(in the rows, 128 means zero)
Each row of numbers stands for one node and depends on some of the facts below. Use the named rows to name the rest.

Some nodes and their rows:
nepos: [152 115 106 116 105 110 159 154 126 115 132 145 122 112 137  96 200  71
 118 202 120 140 125 140 145  88 113  99  98]
miplil: [111 116 151 114 105 125 178 121  87 115 124 129 127 144 132 138  81 112
 125 119 117 147 135 121 153 129 121 120 164]
miklus: [128 112 156 111 105 120 121 116  86 167 139 166 123 114 129 157  79 180
 123 172 110 146 124 121 135  86 154  98 107]
pliflak: [132 123 109 142 113 112 122 151 150 125 137 128 121 112 141  94 191  71
 120 166 110 123 125 142 130  87 107  94  91]
draror: [130 109 142 113 107 112 124 118  90 191 131 158 134 114 130 152  78 167
 126 160 109 112 125 121 129  87 126 127 132]
stemer: [116 142 164 161 106 113 121 115 142 151 127 180 143 161 130 127 104  98
 162 125 198 136 177 122 213  86 108 138 189]
tatatrok: [111 117 106 112 104 110 121 153 152 118 130  86 127 148 213  99 154  79
 119 126 110 168 125 128 130  90 108  93  74]
gotraklor: [110 107 116 112 104 113 143 123 145 115 124  83 131 168 142 129 182  70
 123 152 112 120 125 151 131 135 115  94  76]
radal: [112 116 151 115 104 125 178 121  87 114 125 130 127 145 131 137  81 113
 124 119 117 147 136 122 153 127 121 120 164]
stuflur: [110 144 114 111 104 148 136 114 102 117 126 131 141 117 128 124  97  72
 119 146 110 136 129 122 147 105 107 149 131]
breskam: [144 107 106 174 108 177 176 117 121 116 130  83 121 116 162 110  78  81
 174 209 130 118 126 123 137  88 125 163 161]
pebrem: [110 136 114 110 105 150 134 115 105 118 124 125 145 120 130 122  96  72
 120 143 110 134 128 123 142 100 107 150 131]
trurir: [125 129 108 126 107 110 137 135 174 116 130  95 133 117 160 101 182  71
 119 139 110 117 124 132 137  97 106  96  81]
denun: [110 115 151 114 105 124 176 121  87 115 125 128 128 148 133 136  81 113
 125 119 116 147 136 121 151 128 121 122 163]
grerul: [110 107 141 111 104 122 121 126  88 116 124 104 137 159 152  93  77 145
 118 121 165 198 162 126 131 157 111 104 129]
fludrum: [131 106 154 111 112 136 120 140  88 216 126 125 139 122 129 110  80 178
 143 164 110 112 125 121 128  90 131 108 125]
miston: [123 119 110 126 109 111 124 149 139 123 134 125 121 116 147  94 184  71
 120 171 111 140 125 144 131  87 108  94  84]

Facts:
manal Φ:fligin χ:b
vefun η:demun Φ:skitrus χ:d
fedu Φ:stuflur χ:a
gasak η:grino Φ:totodul χ:a
flidreker η:takli Φ:pebrem χ:b
mezibu Φ:grustupo χ:e
zadun Φ:potron χ:c
sufu η:modabus Φ:totodul χ:b
plopla Φ:ronufu χ:a
deskun η:trogi, grugu Φ:potron χ:c
nobrolo Φ:stuflur χ:e
gotu Φ:liflis χ:a
sostil Φ:bomun χ:a
miston Φ:fligin χ:d
grugu Φ:potron χ:c
trestal Φ:zaklik χ:e
toben Φ:potron χ:c
trogi Φ:potron χ:b
vaster η:grerul, gifle, gikik Φ:nini χ:b
demun η:solen Φ:skitrus χ:a
stagres η:trodar Φ:liflis χ:b
loflum Φ:ronufu χ:d
nepos Φ:skitrus χ:d
kozagror Φ:fligin χ:e
lusem η:viflen Φ:zadum χ:e
rafan η:boful Φ:bomun χ:c
radal Φ:fligin χ:c
lusi η:solen, vefun, betre Φ:skitrus χ:a
miplil Φ:fufa χ:c
skemal Φ:taklem χ:d
modabus Φ:totodul χ:c
zoplan η:vasku Φ:bomun χ:b
nodri Φ:bomun χ:d
trurir η:sese, plenor Φ:pebrem χ:a
stapopen η:bizol Φ:skufur χ:c
zaflu η:denun Φ:fatras χ:c
grerul Φ:nini χ:c
gigron Φ:skufur χ:a
driges η:lata Φ:zadum χ:c
gotraklor Φ:ronufu χ:a
grino η:zapa, triklake Φ:totodul χ:c
breflaskes η:deskun, trogi Φ:potron χ:d
leves Φ:nini χ:e
stadris η:mezar Φ:flefu χ:d
grostim η:stadris, druska Φ:flefu χ:e
trodar η:gotu Φ:liflis χ:d
gramidrum Φ:grustupo χ:a
meviskim η:miplil Φ:fufa χ:c
stemer η:boful Φ:bomun χ:c
sefo η:dradru Φ:fufa χ:a
solen Φ:skitrus χ:c
vufem Φ:fufa χ:c
gifle Φ:nini χ:a
grefle Φ:stuflur χ:c
gikle η:gotraklor, ruser Φ:ronufu χ:c
sese η:trurir Φ:pebrem χ:e
fota η:toben Φ:potron χ:c
klugruzo Φ:bomun χ:d
studru η:stavinos, stidel Φ:stuflur χ:c
fludrum Φ:skufur χ:b
plakam η:fedu Φ:stuflur χ:a
bizol Φ:skufur χ:a
tatatrok Φ:nini χ:a
gikik Φ:nini χ:c
bastu Φ:nini χ:a
satruklik Φ:liflis χ:d
boful Φ:bomun χ:c
denun Φ:fatras χ:c
stidel Φ:stuflur χ:e
regri Φ:grustupo χ:b
deril Φ:ronufu χ:b
gaski Φ:flefu χ:a
dradru Φ:fufa χ:c
rigrok Φ:skufur χ:e
ruser Φ:ronufu χ:a
drupum η:repa Φ:taklem χ:d
maklopin Φ:taklem χ:e
repa η:skemal Φ:taklem χ:a
fepli Φ:fligin χ:c
mezar Φ:flefu χ:e
tedrun Φ:lugol χ:e
takli Φ:pebrem χ:a
stavinos Φ:stuflur χ:a
sulak η:maklopin Φ:taklem χ:c
broban Φ:zaklik χ:c
betre η:nepos Φ:skitrus χ:a
zapa η:triklake Φ:totodul χ:c
kuplugram η:mugin Φ:flefu χ:a
viflen η:lusem Φ:zadum χ:b
bolegin η:ruser Φ:ronufu χ:a
breskam η:gigron, stapopen Φ:skufur χ:e
sabragre η:bostam, satruklik Φ:liflis χ:c
flivu Φ:lugol χ:b
drogru Φ:skufur χ:d
nodril η:flivu Φ:lugol χ:b
bostam Φ:liflis χ:c
zoflatis Φ:fufa χ:b
pligrol η:tatatrok Φ:nini χ:c
muklum η:nodri Φ:bomun χ:d
miklus Φ:zadum χ:b
dosi Φ:grustupo χ:d
flogo η:plopla Φ:ronufu χ:c
klurotu η:zaflu Φ:fatras χ:e
kifopen η:boful, rafan Φ:bomun χ:e
gribrudrus η:breskam Φ:skufur χ:a
druska Φ:flefu χ:c
mugin Φ:flefu χ:d
puflo η:drupum Φ:taklem χ:d
pliflak η:miklus Φ:zadum χ:d
fazer η:broban Φ:zaklik χ:e
lufa Φ:fatras χ:c
vasku η:sostil Φ:bomun χ:b
tugra Φ:zadum χ:c
lata Φ:zadum χ:b
draror η:steskis Φ:lugol χ:b
skibogon η:radal Φ:fligin χ:b
plenor η:sese Φ:pebrem χ:e
triklake Φ:totodul χ:d
nizu η:flivu Φ:lugol χ:b
steskis Φ:lugol χ:b

Rows to name:
No name comes twice in this set of rows, the named rows included.
[110 108 119 111 105 112 147 122 137 116 124  83 128 185 144 129 179  70
 122 155 112 129 125 151 132 136 120  94  75] -> ruser
[109 107 114 113 104 113 140 118 150 116 125  85 127 173 141 132 183  71
 123 156 110 123 125 145 137 121 111  95  77] -> plopla
[111 117 106 115 104 111 119 156 166 117 128  87 131 125 207  98 160  75
 118 124 111 145 124 128 129  90 107  95  75] -> bastu
[123 127 112 131 112 111 125 151 131 121 144 131 121 116 143  93 186  71
 119 166 112 144 124 142 131  89 108  94  81] -> stadris
[119 110 158 110 104 123 122 117  87 166 136 162 122 123 129 156  79 184
 124 171 111 153 125 122 133  87 162  95 103] -> flivu
[111 161 121 112 106 144 130 113 147 131 125 131 145 123 144 129 118  79
 136 131 110 139 151 144 145  90 117 156 144] -> bomun
[170 107 105 176 121 125 166 130 215 115 128  81 121 117 238  93 122  71
 146 228 110 111 126 138 138  87 108 126 116] -> gribrudrus
[114 106 128 110 113 110 127 123  94 166 127 129 160 115 127  95  82 192
 117 132 139 124 142 129 129  88 108 124 112] -> vaster
[163 115 105 117 105 112 153 159 140 116 130 145 121 114 134  95 209  71
 118 201 132 120 124 140 141  87 109  98 113] -> vefun
[109 141 121 114 106 111 124 120 180 135 142 132 121 138 183  97 205  78
 138 153 109 171 125 189 134  86 144  94  85] -> nodri
[110 107 157 110 104 109 125 112  88 185 124 137 132 116 131 191  77 153
 138 175 109 112 124 125 128  88 146  98 126] -> deril
[111 158 119 113 105 109 142 115 204 116 139 102 125 156 200 109 198  75
 135 130 109 152 129 169 147  87 138  93  79] -> sostil
[114 134 111 145 109 112 203 150  86 119 130 156 131 121 132 229 119 112
 145 122 110 112 124 125 148  89 124 182 193] -> deskun

The same nodes again, as new rows of numbers:
Named rows:
plopla: [108  85  82 114 120 169 157 149 118 148 158 103 143 140 162 124  45 122
 134 154 149  50 102 110 130 156 190  98  80 159 157 111 103  82 180 136
  96 168 133 125 149 161 150 130 125 112 166]
stuflur: [135  63  92  90  98 126 130 114 121 133 160 109 119 108 146 160  60  99
  91  98 117 115 129 114  92 140 151  88  68 160 141 140  59 101 147 131
  73 136 169  95 122 130 163 108 124 112 146]
drupum: [134  95  96  98 104 140 142 108 112 112 113  97 114 137 133 151  73 110
 133 137  96  80 100 133  81 166 178 102  91 152 143 114  51 116 127 149
  79 114 150 107 138 153 142 105 104 124 129]
trogi: [131  92  84 116 103 153 143 118 120 131 126 113 121 120 133 147  58 125
 118 139 141  89 105 119 103 162 167  86  76 138 143 131  82  97 145 164
  88 137 145  95 136 133 168 121  94 116 144]
potron: [134  61  93  91  96 125 128 114 123 133 161 109 121 110 148 159  62 100
  91  99 117 113 128 113  91 138 151  87  69 158 139 142  60 100 148 130
  72 137 169  95 125 130 164 108 125 110 145]
gotraklor: [108  91  74 109 132 172 147 165 111 145 140  78 131 129 145 125  44 128
 135 133 128  50 114 120 120 160 175  86  70 152 162  95 103  83 170 138
  99 161 133 118 144 133 150 127 107 111 159]
skitrus: [135  61  91  92  98 122 128 115 121 132 160 111 120 110 149 157  58  98
  92  98 116 114 131 114  95 140 153  88  68 159 142 141  61  98 149 130
  76 134 167  95 125 130 166 106 128 111 146]
nepos: [135 105 101  99 105 146 160 116 120 108 111 104 114 126 117 139  72 113
 116 145 124  77  94 129  87 169 165  98  95 133 145 129  69  99 136 157
  76 111 153 106 149 146 155 112 108 117 138]
steskis: [134  82  86 124  91 143 128 140 133 133 124 121 117 110 132 128  59 121
 122 140 141  89 111 112 101 171 170  96  80 134 158 126  77  98 138 169
  93 138 157  95 140 132 171 122 105 122 146]
pliflak: [118  97 114 106 101 138 128  99 130 105 130 102 124 154 158 145  73 105
 146 152  95  88 106 115  78 144 180 133  97 178 142 141  55 130 120 147
  74 136 152  90 130 157 138 110 121 122 125]
broban: [130 124 105  99 113 145 155 111 130  86 106 100 108 115 105 121  70 105
 109 135 107  72  89 142  71 169 152  99  96 107 139 142  57  97 131 163
  70 100 163 106 161 130 164 113 115 117 121]
bizol: [148  70  76  92 101 158 138 145 121 173 109 103 122 112 138 128  29 128
 153 120 159  60 118  98 110 196 173 104  88 148 154  91  88  82 150 140
 136 145 148 125 154 131 154 128 107 108 145]
trurir: [113  90  97 103 109 157 120 142 151 139 158  94 139 124 154 127  31 113
 152 149 155  72 115 102 111 173 158 123  78 154 140 119  96 101 149 135
  96 175 146 108 138 130 149 145 115 107 143]
manal: [122  91  84 114 107 144 124 119 126 124 130 113 127 125 145 152  51 114
 130 132 119  93 112 118 100 160 169 100  69 149 137 125  71 109 139 156
  94 140 143  95 132 140 158 121 103 117 134]
muklum: [121 109 104  80 110 139 107 118 138  96 130  79 116 154 169 148  60 104
 148 160  70  95 127 117  85 144 165 130  98 166 131 125  59 104 129 158
  74 102 150  96 140 150 156 107 106 131 126]
kozagror: [107  71  62 130  98 132 113 139 122 136 138 138 139 110 145 182  40 119
 113 129 131 136 134 100 117 151 165  89  37 158 134 122  84 108 148 164
 111 150 125  78 116 137 173 121  82 112 140]
rafan: [133 122 106  79 113 140 128  95 144  88 130  95 115 145 153 137  66  97
 128 160  82  84  98 132  83 152 169 118 105 130 122 140  47  91 137 166
  69  82 159 113 159 163 168 111 114 132 123]

Rows to name:
No name comes twice in this set of rows, the named rows included.
[123  66  57 134 107 135 114 146 111 119 143 160 128 110 155 173  21 110
 106 135 124 131 147 112 133 174 156  94  35 148 125 113  90 110 138 157
 101 146 122  61 115 144 156 120  93 110 145] -> leves
[114  79  91 122  96 125  94 134 147 123 139 116 129 118 150 136  50 106
 150 132 106  99 118 114  88 165 173 120  70 156 146 120  57 124 128 156
 101 150 159  94 130 141 156 124 117 125 122] -> draror
[132 106 101  83 105 140 125 120 137 102 128  91 116 141 152 144  61 104
 134 162  96  91 114 121  92 159 167 115 101 143 132 119  58  92 140 162
  75  90 153 110 148 158 165 112 104 130 136] -> klugruzo
[108  82 100 105 108 150 109 119 157 142 172  98 147 137 170 141  36 106
 169 149 146  77 110  98 109 166 170 131  74 174 133 119  81 117 142 126
  97 185 142 110 127 149 139 149 117 111 135] -> kuplugram
[149 111  79  86 137 137 152  55 104  75 133 127 118 151 146 169  49  74
 126 119  62  68  80 169  89 188 178  98  72 130  89 110  25 130 127 128
  67  90 134 114 140 194 110 110 120 124 108] -> pligrol
[112  62  84 100 111 125 136 142 111 125 162 106 128 112 153 144  61  97
  82  95  94 101 130 121 100 124 166  84  61 158 151 134  63  91 169 128
  79 134 164 104 135 141 164 102 144 112 150] -> ronufu
[123 121 108  79 116 130 111  93 151  82 135  92 119 148 160 141  61  89
 142 153  66  88 104 132  80 149 170 130  99 140 114 137  38 104 132 158
  72  87 156 114 155 169 162 111 121 134 112] -> stemer
[124 106 109 105 104 130 123  99 139  93 119 101 116 135 135 129  78  99
 141 134  81  81  92 138  64 160 173 121  95 146 140 140  34 128 115 155
  75 117 167 100 144 150 146 112 123 128 106] -> studru
[110 118 112  98 112 118 123  99 162  78 130 103 129 108 111 134  64  80
 134 128  91  86  80 146  59 173 159 123  79 113 122 139  27 125 124 148
  79 114 170 122 156 153 150 132 127 121  92] -> fota
[144  95  72  99 136 181 142 147 111 124 141  97 113 121 139 129  17 118
 130 141 147  59 125 126 128 201 137  93  72 130 133  95 114  85 142 131
  84 155 134  88 137 114 136 133  95 100 157] -> gifle
[ 89  80  64 122 110 119  94 149 138 114 144 125 145  94 135 186  27 102
 123 113 112 142 141 108 106 155 147  98  20 147 118 116  73 116 143 155
 116 154 128  84 117 127 170 132  85 106 115] -> fazer

